Below is a small trained network, with its code and all its weights. Each question gives an input and a class and asks what happens when units are switched off, that is, made to give their printed mean instead of their output.

import numpy as np


def w(rows, s, z=0):
    codes = np.array(rows[::2]) - 128.0
    scale = np.full(codes.shape[1], s)
    scale[-1] = z or s
    return codes * scale


def f(y):
    return np.maximum(y, 0)


def log_softmax(a):
    a = a - a.max(-1, keepdims=True)
    return a - np.log(np.exp(a).sum(-1, keepdims=True))


def net(x, mask):
    res = np.array(x, float).reshape(1, 6) / 4 @ E
    y = f(res @ A[0][:, :-1].T + A[0][:, -1])
    res = res + np.where(mask, y, B[0][:, -1]) @ B[0][:, :-1]
    return log_softmax(res[-1] @ U[:, :-1].T + U[:, -1])


A, B = {}, {}
E = w([
[128,128,128,127],'x0',
[102,35,162,2],'x1',
[63,79,12,140],'x2',
[128,128,127,128],'x3',
[138,18,177,198],'x4',
[22,155,181,162],'x5',
],0.0093)
A[0] = w([
[158,137,152,161,67],'neuron 1',
[132,122,134,142,165],'neuron 2',
[154,155,172,124,132],'neuron 3',
[218,112,90,139,105],'neuron 4',
[88,101,114,82,51],'neuron 5',
[55,146,148,140,90],'neuron 6',
[138,53,165,193,79],'neuron 7',
[130,123,141,63,77],'neuron 8',
[130,152,159,113,93],'neuron 9',
[100,114,153,108,50],'neuron 10',
[139,185,90,158,91],'neuron 11',
[143,157,120,193,5],'neuron 12',
[146,144,130,149,57],'neuron 13',
[122,140,159,125,181],'neuron 14',
[164,120,122,123,111],'neuron 15',
[143,111,131,99,72],'neuron 16',
[247,108,58,98,81],'neuron 17',
[75,91,21,146,138],'neuron 18',
[127,71,180,58,69],'neuron 19',
[170,126,125,115,116],'neuron 20',
[100,138,137,142,40],'neuron 21',
[119,94,141,161,95],'neuron 22',
[105,245,93,39,111],'neuron 23',
[150,161,109,188,93],'neuron 24',
[130,160,80,99,56],'neuron 25',
[157,126,137,124,32],'neuron 26',
[187,161,239,126,128],'neuron 27',
[143,144,115,170,4],'neuron 28',
[98,117,76,133,138],'neuron 29',
[75,172,178,138,61],'neuron 30',
[8,152,180,150,63],'neuron 31',
[183,174,184,100,169],'neuron 32',
[111,135,152,138,144],'neuron 33',
[103,103,81,148,135],'neuron 34',
[158,146,123,212,62],'neuron 35',
[160,49,158,197,163],'neuron 36',
],0.016,0.0019)
B[0] = w([
[102,135,129,109,162],'neuron 1',
[132,118,125,119,143],'neuron 2',
[86,132,96,155,176],'neuron 3',
[167,138,178,189,190],'neuron 4',
[84,132,174,88,182],'neuron 5',
[162,141,171,178,182],'neuron 6',
[213,114,68,75,215],'neuron 7',
[100,124,173,86,182],'neuron 8',
[116,130,111,133,158],'neuron 9',
[117,131,163,114,158],'neuron 10',
[108,115,158,69,185],'neuron 11',
[92,121,175,83,178],'neuron 12',
[113,125,155,114,148],'neuron 13',
[114,128,121,152,157],'neuron 14',
[139,136,149,155,154],'neuron 15',
[109,136,159,120,159],'neuron 16',
[164,151,220,224,224],'neuron 17',
[38,129,38,182,229],'neuron 18',
[73,138,184,57,226],'neuron 19',
[141,133,147,163,159],'neuron 20',
[149,131,148,148,148],'neuron 21',
[168,128,104,111,167],'neuron 22',
[251,100,51,47,250],'neuron 23',
[92,120,168,77,183],'neuron 24',
[149,120,101,117,173],'neuron 25',
[127,137,125,157,144],'neuron 26',
[49,116,27,182,237],'neuron 27',
[100,135,162,100,158],'neuron 28',
[87,123,84,154,177],'neuron 29',
[155,135,154,177,185],'neuron 30',
[174,148,212,216,221],'neuron 31',
[77,120,63,161,207],'neuron 32',
[138,120,135,147,152],'neuron 33',
[89,133,81,152,177],'neuron 34',
[89,130,179,60,191],'neuron 35',
[220,127,61,79,224],'neuron 36',
],0.027,0.014)
U = w([
[32,154,43,205,192],'0',
[255,136,87,70,228],'1',
[186,197,238,249,68],'2',
[49,162,228,30,7],'3',
],0.0068,0.0016)

Each question gives the input, the list of numbers given to net, and the class t.
The units are the neurons (one row each of A and B). Each row of codes is followed by its name. A weight is (code - 128) times the scale printed after its matrix; where a second scale follows, it is the last column's (A, B and U).
mask holds one flag per neuron, in row order. A switched-off neuron (its flag False) gives its mean, the last column of its row in B, instead of its output. The means were averaged over made-up inputs and are rounded, as every weight is.
A unit's drop is (log p(t) with every unit on - log p(t) with that unit switched off) / (log p(t) with every unit on - log p(t) with every unit switched off).
The circuit of an input: a set's keep is (log p(t) with only the set's units on - log p(t) with every unit switched off) / (log p(t) with every unit on - log p(t) with every unit switched off). Starting from the 12 units with the biggest drops (on a tie, the unit counted first), units are removed one at a time, each time the one whose removal leaves the highest keep (on an exact tie, the one counted first), for as long as the keep stays at least 0.8.
circuit, biggest first: the units of the circuit, biggest drop first
most important unit: the unit with the biggest drop
top k neurons: the k neurons with the biggest drops, biggest first
drop when u is switched off: that unit's drop, to one decimal
input [3,7,1,-8,-5,-5], class 3: most important unit	neuron 19
input [1,-6,2,4,2,6], class 2: top 2 neurons	(neuron 31; neuron 19)
input [-6,-7,-3,6,-8,8], class 1: top 4 neurons	(neuron 23; neuron 17; neuron 11; neuron 4)
input [5,-2,7,8,-8,3], class 1: top 3 neurons	(neuron 23; neuron 27; neuron 32)
input [7,-3,-3,3,5,-7], class 2: top 3 neurons	(neuron 17; neuron 23; neuron 4)
input [-1,1,-2,4,-3,2], class 1: top 2 neurons	(neuron 18; neuron 23)
input [-8,-4,4,0,-5,3], class 1: top 2 neurons	(neuron 23; neuron 27)
input [-4,-4,-6,0,7,1], class 1: top 2 neurons	(neuron 36; neuron 7)
input [-2,-5,-7,4,-6,-2], class 0: top 2 neurons	(neuron 27; neuron 32)
input [-6,0,-3,2,-3,-2], class 0: top 2 neurons	(neuron 36; neuron 7)
input [2,-6,5,-7,4,2], class 3: top 2 neurons	(neuron 35; neuron 27)
input [0,3,1,-6,-7,6], class 1: top 2 neurons	(neuron 23; neuron 17)
input [5,-8,-6,-8,1,-3], class 3: drop when neuron 18 is switched off	0.1
input [2,-4,5,0,-7,0], class 1: circuit, biggest first	(neuron 23)
input [6,-7,-2,-2,-4,-7], class 2: drop when neuron 17 is switched off	5.0
input [1,1,4,4,-7,5], class 1: drop when neuron 23 is switched off	3.0
